Below is a small trained network, with its code and all its weights. Each question gives an input and a class and asks what happens when units are switched off, that is, made to give their printed mean instead of their output.

import numpy as np


def w(rows, s, z=0):
    codes = np.array(rows[::2]) - 128.0
    scale = np.full(codes.shape[1], s)
    scale[-1] = z or s
    return codes * scale


def norm(h):
    return h / np.sqrt((h * h).mean(-1, keepdims=True) + 1e-5)


def f(y):
    return np.maximum(y, 0)


def log_softmax(a):
    a = a - a.max(-1, keepdims=True)
    return a - np.log(np.exp(a).sum(-1, keepdims=True))


def net(x, mask):
    res = np.array(x, float).reshape(1, 8) / 4 @ E
    u = 0
    for l in range(2):
        y = f(norm(res) @ A[l][:, :-1].T + A[l][:, -1])
        res = res + np.where(mask[u : u + 3], y, B[l][:, -1]) @ B[l][:, :-1]
        u += 3
    return log_softmax(norm(res)[-1] @ U[:, :-1].T + U[:, -1])


A, B = {}, {}
E = w([
[141,158,56,255],'x0',
[129,134,130,129],'x1',
[126,125,125,123],'x2',
[127,126,125,127],'x3',
[210,118,110,118],'x4',
[129,126,131,130],'x5',
[128,128,126,127],'x6',
[106,8,108,181],'x7',
],0.0089)
A[0] = w([
[141,5,203,42,216],'L0N0',
[223,45,90,69,4],'L0N1',
[65,1,159,61,59],'L0N2',
],0.0099,0.0011)
B[0] = w([
[127,64,80,200,255],'L0N0',
[217,139,127,176,197],'L0N1',
[78,108,98,245,228],'L0N2',
],0.013,0.0073)
A[1] = w([
[144,50,93,163,126],'L1N0',
[133,204,135,200,2],'L1N1',
[96,2,97,214,173],'L1N2',
],0.0088,0.0041)
B[1] = w([
[179,111,147,7,187],'L1N0',
[104,115,119,202,149],'L1N1',
[110,189,187,24,247],'L1N2',
],0.012)
U = w([
[34,169,180,40,234],'0',
[232,130,151,33,169],'1',
[35,189,115,199,113],'2',
[203,184,82,182,13],'3',
[14,52,146,150,188],'4',
[205,5,125,149,5],'5',
],0.02,0.0031)

Each question gives the input, the list of numbers given to net, and the class t.
The units are the neurons (one row each of A and B). Each row of codes is followed by its name. A weight is (code - 128) times the scale printed after its matrix; where a second scale follows, it is the last column's (A, B and U).
mask holds one flag per neuron, layer by layer. A switched-off neuron (its flag False) gives its mean, the last column of its row in B, instead of its output. The means were averaged over made-up inputs and are rounded, as every weight is.
A unit's drop is (log p(t) with every unit on - log p(t) with that unit switched off) / (log p(t) with every unit on - log p(t) with every unit switched off).
The circuit of an input: a set's keep is (log p(t) with only the set's units on - log p(t) with every unit switched off) / (log p(t) with every unit on - log p(t) with every unit switched off). Starting from all 6 units, units are removed one at a time, each time the one whose removal leaves the highest keep (on an exact tie, the one counted first), for as long as the keep stays at least 0.8.
circuit, biggest first: the units of the circuit, biggest drop first
k most important neurons: the k neurons with the biggest drops, biggest first
top k neurons in layer l: the k neurons of layer l with the biggest drops, biggest first
drop of u: that unit's drop, to one decimal
input [-6,-7,7,-8,1,3,7,4], class 5: circuit, biggest first	[L0N0]
input [1,0,-2,6,0,8,5,5], class 0: 2 most important neurons	[L1N2; L0N2]
input [-8,5,-4,3,-1,-5,7,4], class 4: 2 most important neurons	[L0N2; L0N0]
input [-7,-4,-7,-1,2,3,-8,2], class 5: 3 most important neurons	[L0N0; L0N2; L0N1]
input [2,7,7,-4,-7,-1,3,8], class 0: 2 most important neurons	[L1N2; L0N0]
input [-8,6,-5,2,-4,-8,1,5], class 4: 2 most important neurons	[L0N2; L0N0]
input [4,-5,5,6,-1,-2,4,-7], class 2: 4 most important neurons	[L1N2; L1N0; L0N1; L1N1]
input [1,-3,0,8,0,-4,1,7], class 0: 2 most important neurons	[L1N2; L1N0]
input [-7,6,-7,-3,8,-7,3,1], class 5: 2 most important neurons	[L0N0; L0N1]
input [1,-6,-6,-7,-8,2,-4,8], class 0: top 2 neurons in layer 0	[L0N0; L0N1]
input [8,2,-6,7,1,-7,4,3], class 1: circuit, biggest first	[L0N2; L1N0; L1N2]
input [6,6,-2,8,1,5,-6,8], class 1: 2 most important neurons	[L0N2; L1N0]
input [-3,2,-2,-8,7,-8,4,1], class 5: 2 most important neurons	[L0N1; L0N0]
input [6,-3,0,3,-7,-8,0,8], class 0: top neuron in layer 0	[L0N0]
input [-3,-5,-2,-5,0,-3,0,2], class 4: 2 most important neurons	[L0N2; L1N2]
input [-7,1,8,6,0,1,7,4], class 4: 3 most important neurons	[L0N2; L0N0; L1N2]
input [4,8,-4,-3,0,-4,5,6], class 0: 2 most important neurons	[L1N2; L0N1]
input [7,1,-8,-1,-6,8,-1,5], class 0: drop of L1N2	0.1
input [-5,-4,5,-6,5,-1,0,2], class 5: drop of L0N0	0.9
input [-4,-7,6,6,7,3,0,2], class 5: drop of L0N0	0.8
input [4,-7,-3,4,0,4,-6,4], class 0: circuit, biggest first	[L1N2]
